Here is a tiny trained network, its code and every weight. The questions are about switching its units off for an input and a class, where a switched-off unit gives its printed mean instead of its output.

import numpy as np


def w(rows, s, z=0):
    codes = np.array(rows[::2]) - 128.0
    scale = np.full(codes.shape[1], s)
    scale[-1] = z or s
    return codes * scale


def norm(h):
    return h / np.sqrt((h * h).mean(-1, keepdims=True) + 1e-5)


def f(y):
    return np.maximum(y, 0)


def log_softmax(a):
    a = a - a.max(-1, keepdims=True)
    return a - np.log(np.exp(a).sum(-1, keepdims=True))


def net(x, mask):
    res = np.array(x, float).reshape(1, 2) / 4 @ E
    u = 0
    for l in range(2):
        y = f(norm(res) @ A[l][:, :-1].T + A[l][:, -1])
        res = res + np.where(mask[u : u + 15], y, B[l][:, -1]) @ B[l][:, :-1]
        u += 15
    return log_softmax(norm(res)[-1] @ U[:, :-1].T + U[:, -1])


A, B = {}, {}
E = w([
[9,255,201,138,145,211],'x0',
[178,12,164,42,146,251],'x1',
],0.0067)
A[0] = w([
[116,110,142,96,116,169,99],'L0N0',
[150,145,141,91,122,124,112],'L0N1',
[120,96,150,81,194,116,88],'L0N2',
[151,127,115,118,123,77,115],'L0N3',
[188,104,134,117,125,99,100],'L0N4',
[148,23,148,105,140,155,37],'L0N5',
[122,152,124,145,115,132,218],'L0N6',
[164,169,121,143,148,130,100],'L0N7',
[175,53,116,148,124,118,54],'L0N8',
[190,73,149,72,134,79,69],'L0N9',
[164,124,121,129,141,34,107],'L0N10',
[85,185,153,138,150,170,65],'L0N11',
[155,11,104,170,150,122,97],'L0N12',
[104,139,132,153,104,122,48],'L0N13',
[139,103,112,112,86,146,1],'L0N14',
],0.012,0.0027)
B[0] = w([
[145,199,186,202,164,74,185],'L0N0',
[127,129,146,140,119,116,139],'L0N1',
[134,145,190,172,83,91,170],'L0N2',
[142,137,164,178,134,164,185],'L0N3',
[63,122,19,164,76,188,202],'L0N4',
[188,50,2,130,133,221,244],'L0N5',
[136,137,61,88,224,93,182],'L0N6',
[123,33,144,100,105,159,148],'L0N7',
[177,135,125,49,85,56,226],'L0N8',
[116,122,134,53,78,70,234],'L0N9',
[135,128,186,222,133,168,224],'L0N10',
[73,171,67,91,66,173,238],'L0N11',
[107,148,125,50,76,76,254],'L0N12',
[160,104,168,112,116,206,155],'L0N13',
[69,112,79,113,171,122,152],'L0N14',
],0.02,0.0074)
A[1] = w([
[45,140,185,25,138,162,111],'L1N0',
[127,132,159,50,136,163,126],'L1N1',
[126,111,224,187,247,130,108],'L1N2',
[133,119,96,57,164,171,130],'L1N3',
[135,177,111,109,104,85,84],'L1N4',
[125,173,191,125,121,19,51],'L1N5',
[112,129,110,12,168,69,1],'L1N6',
[144,127,153,114,136,114,70],'L1N7',
[46,125,174,148,110,125,170],'L1N8',
[142,123,140,170,153,171,12],'L1N9',
[186,98,102,98,172,126,109],'L1N10',
[164,71,118,27,138,120,119],'L1N11',
[154,96,160,77,115,83,170],'L1N12',
[93,202,129,46,143,109,188],'L1N13',
[180,128,140,56,183,101,161],'L1N14',
],0.016,0.0033)
B[1] = w([
[103,190,62,127,242,135,217],'L1N0',
[97,162,111,176,176,97,176],'L1N1',
[208,30,149,170,251,90,166],'L1N2',
[87,193,152,172,114,114,221],'L1N3',
[102,98,121,140,210,130,192],'L1N4',
[5,118,202,178,92,186,146],'L1N5',
[155,59,7,109,70,140,195],'L1N6',
[111,109,125,120,121,125,128],'L1N7',
[61,106,91,129,189,110,184],'L1N8',
[215,151,107,100,57,112,161],'L1N9',
[80,166,180,146,116,137,163],'L1N10',
[127,84,158,42,194,97,225],'L1N11',
[133,148,99,215,132,160,185],'L1N12',
[133,175,149,75,189,143,255],'L1N13',
[146,142,220,148,73,131,151],'L1N14',
],0.022,0.0096)
U = w([
[165,149,254,65,125,126,79],'0',
[211,85,150,188,187,103,140],'1',
[144,137,169,125,119,117,1],'2',
[60,111,151,201,75,119,117],'3',
[211,185,127,162,60,176,107],'4',
[99,206,105,121,199,143,176],'5',
[145,74,84,58,79,94,173],'6',
],0.02,0.0084)

Each question gives the input, the list of numbers given to net, and the class t.
The units are the neurons (one row each of A and B). Each row of codes is followed by its name. A weight is (code - 128) times the scale printed after its matrix; where a second scale follows, it is the last column's (A, B and U).
mask holds one flag per neuron, layer by layer. A switched-off neuron (its flag False) gives its mean, the last column of its row in B, instead of its output. The means were averaged over made-up inputs and are rounded, as every weight is.
A unit's drop is (log p(t) with every unit on - log p(t) with that unit switched off) / (log p(t) with every unit on - log p(t) with every unit switched off).
most important unit: the unit with the biggest drop
k most important neurons: the k neurons with the biggest drops, biggest first
top k neurons in layer l: the k neurons of layer l with the biggest drops, biggest first
drop when u is switched off: that unit's drop, to one decimal
input [-8,-6], class 3: 2 most important neurons => [L0N5, L0N10]
input [2,7], class 0: most important unit => L0N4
input [3,4], class 4: 3 most important neurons => [L0N12, L0N9, L0N8]
input [-7,-4], class 3: 2 most important neurons => [L0N10, L0N5]
input [1,3], class 4: 2 most important neurons => [L0N5, L0N0]
input [-5,-2], class 3: top 3 neurons in layer 1 => [L1N5, L1N12, L1N6]
input [-4,-5], class 1: 3 most important neurons => [L0N11, L0N10, L0N5]
input [-5,-6], class 1: top 3 neurons in layer 0 => [L0N3, L0N10, L0N11]
input [1,4], class 0: 3 most important neurons => [L0N4, L0N10, L0N5]
input [2,6], class 4: 2 most important neurons => [L0N0, L0N8]
input [5,7], class 4: 3 most important neurons => [L0N12, L0N9, L0N0]
input [0,6], class 6: 3 most important neurons => [L0N5, L1N11, L0N10]
input [-4,-2], class 3: 2 most important neurons => [L0N10, L0N5]
input [4,6], class 4: most important neuron => [L0N12]
input [1,8], class 0: top 3 neurons in layer 1 => [L1N11, L1N10, L1N0]
input [1,7], class 0: 2 most important neurons => [L0N5, L1N11]
input [-5,-4], class 3: top 2 neurons in layer 0 => [L0N5, L0N10]
input [0,-1], class 1: drop when L1N2 is switched off => 0.2
input [-5,-5], class 3: drop when L0N5 is switched off => 0.4
input [0,-2], class 1: most important unit => L1N2
input [-3,-3], class 3: drop when L0N5 is switched off => 0.5
input [-3,-8], class 1: drop when L1N4 is switched off => 0.0
